Here is a tiny trained network, its code and every weight. The questions are about switching its units off for an input and a class, where a switched-off unit gives its printed mean instead of its output.

import numpy as np


def w(rows, s, z=0):
    codes = np.array(rows[::2]) - 128.0
    scale = np.full(codes.shape[1], s)
    scale[-1] = z or s
    return codes * scale


def norm(h):
    return h / np.sqrt((h * h).mean(-1, keepdims=True) + 1e-5)


def f(y):
    return np.maximum(y, 0)


def log_softmax(a):
    a = a - a.max(-1, keepdims=True)
    return a - np.log(np.exp(a).sum(-1, keepdims=True))


def net(x, mask):
    res = np.array(x, float).reshape(1, 5) / 4 @ E
    u = 0
    for l in range(3):
        y = f(norm(res) @ A[l][:, :-1].T + A[l][:, -1])
        res = res + np.where(mask[u : u + 3], y, B[l][:, -1]) @ B[l][:, :-1]
        u += 3
    return log_softmax(norm(res)[-1] @ U[:, :-1].T + U[:, -1])


A, B = {}, {}
E = w([
[137,203,181,112,81,62],'x0',
[129,132,129,129,129,131],'x1',
[121,119,135,125,128,125],'x2',
[137,65,141,159,45,117],'x3',
[2,227,111,160,78,120],'x4',
],0.0099)
A[0] = w([
[40,95,87,31,55,146,246],'0.n0',
[217,38,51,112,168,183,131],'0.n1',
[254,168,185,55,112,53,2],'0.n2',
],0.0053,0.0025)
B[0] = w([
[153,147,142,146,136,189,237],'0.n0',
[109,164,124,66,100,135,252],'0.n1',
[141,144,212,248,126,85,229],'0.n2',
],0.014,0.0039)
A[1] = w([
[58,122,45,230,166,184,1],'1.n0',
[126,188,169,122,149,146,185],'1.n1',
[117,3,113,49,195,120,193],'1.n2',
],0.0063,0.0019)
B[1] = w([
[40,53,202,254,162,105,247],'1.n0',
[139,89,114,22,157,83,255],'1.n1',
[91,236,23,97,75,67,220],'1.n2',
],0.0096,0.0034)
A[2] = w([
[79,180,161,140,63,112,115],'2.n0',
[99,170,125,67,92,76,107],'2.n1',
[105,187,128,101,255,87,255],'2.n2',
],0.0098,0.0042)
B[2] = w([
[220,45,2,56,134,206,202],'2.n0',
[187,80,62,19,112,179,188],'2.n1',
[63,200,185,149,206,69,254],'2.n2',
],0.008,0.0088)
U = w([
[123,218,110,3,209,123,209],'0',
[176,89,56,67,40,158,252],'1',
[24,164,178,188,221,133,154],'2',
[79,35,136,225,128,241,17],'3',
[187,164,243,137,240,32,12],'4',
[228,75,243,166,58,113,74],'5',
],0.013,0.0026)

Each question gives the input, the list of numbers given to net, and the class t.
The units are the neurons (one row each of A and B). Each row of codes is followed by its name. A weight is (code - 128) times the scale printed after its matrix; where a second scale follows, it is the last column's (A, B and U).
mask holds one flag per neuron, layer by layer. A switched-off neuron (its flag False) gives its mean, the last column of its row in B, instead of its output. The means were averaged over made-up inputs and are rounded, as every weight is.
A unit's drop is (log p(t) with every unit on - log p(t) with that unit switched off) / (log p(t) with every unit on - log p(t) with every unit switched off).
The circuit of an input: a set's keep is (log p(t) with only the set's units on - log p(t) with every unit switched off) / (log p(t) with every unit on - log p(t) with every unit switched off). Starting from all 9 units, units are removed one at a time, each time the one whose removal leaves the highest keep (on an exact tie, the one counted first), for as long as the keep stays at least 0.8.
units of the circuit, in order: the units of the circuit, biggest drop first
top k neurons: the k neurons with the biggest drops, biggest first
top k neurons in layer l: the k neurons of layer l with the biggest drops, biggest first
input [-1,-8,0,6,-8], class 1: units of the circuit, in order => 1.n2, 0.n1
input [0,1,0,4,-6], class 1: units of the circuit, in order => 1.n2, 2.n2
input [-2,5,-6,4,7], class 3: top neuron in layer 2 => 2.n2
input [-2,-2,5,3,5], class 3: top 2 neurons => 2.n2, 1.n0
input [6,-4,7,4,1], class 1: top 3 neurons => 2.n0, 1.n0, 2.n2
input [-6,-1,1,8,0], class 1: units of the circuit, in order => 0.n2, 1.n2
input [0,-4,7,-6,1], class 2: top 2 neurons => 2.n2, 0.n1
input [4,-7,2,-2,0], class 4: top 2 neurons => 0.n2, 0.n1
input [-4,-7,4,-2,-8], class 0: top 2 neurons => 2.n0, 1.n2
input [0,-6,2,2,-4], class 1: top 3 neurons => 0.n1, 2.n2, 0.n0
input [7,7,6,2,2], class 1: top 2 neurons => 2.n0, 2.n2
input [-3,6,0,1,1], class 3: top 2 neurons => 2.n2, 1.n2
input [-4,-4,1,4,8], class 3: units of the circuit, in order => 2.n2, 1.n0
input [-2,-4,5,0,-5], class 0: top neuron in layer 0 => 0.n2
input [1,5,0,0,0], class 4: top 2 neurons => 0.n2, 1.n0
input [-2,-7,-5,5,-7], class 1: top 3 neurons => 1.n2, 2.n2, 0.n1
input [0,-1,5,-5,1], class 2: top 2 neurons => 0.n1, 2.n2
input [1,8,6,2,-2], class 5: top 2 neurons in layer 2 => 2.n2, 2.n1
input [8,4,3,1,-3], class 5: top 2 neurons in layer 2 => 2.n2, 2.n0
input [6,1,-5,1,-5], class 5: units of the circuit, in order => 2.n2
input [-5,-2,-5,4,8], class 3: top 2 neurons in layer 2 => 2.n2, 2.n0
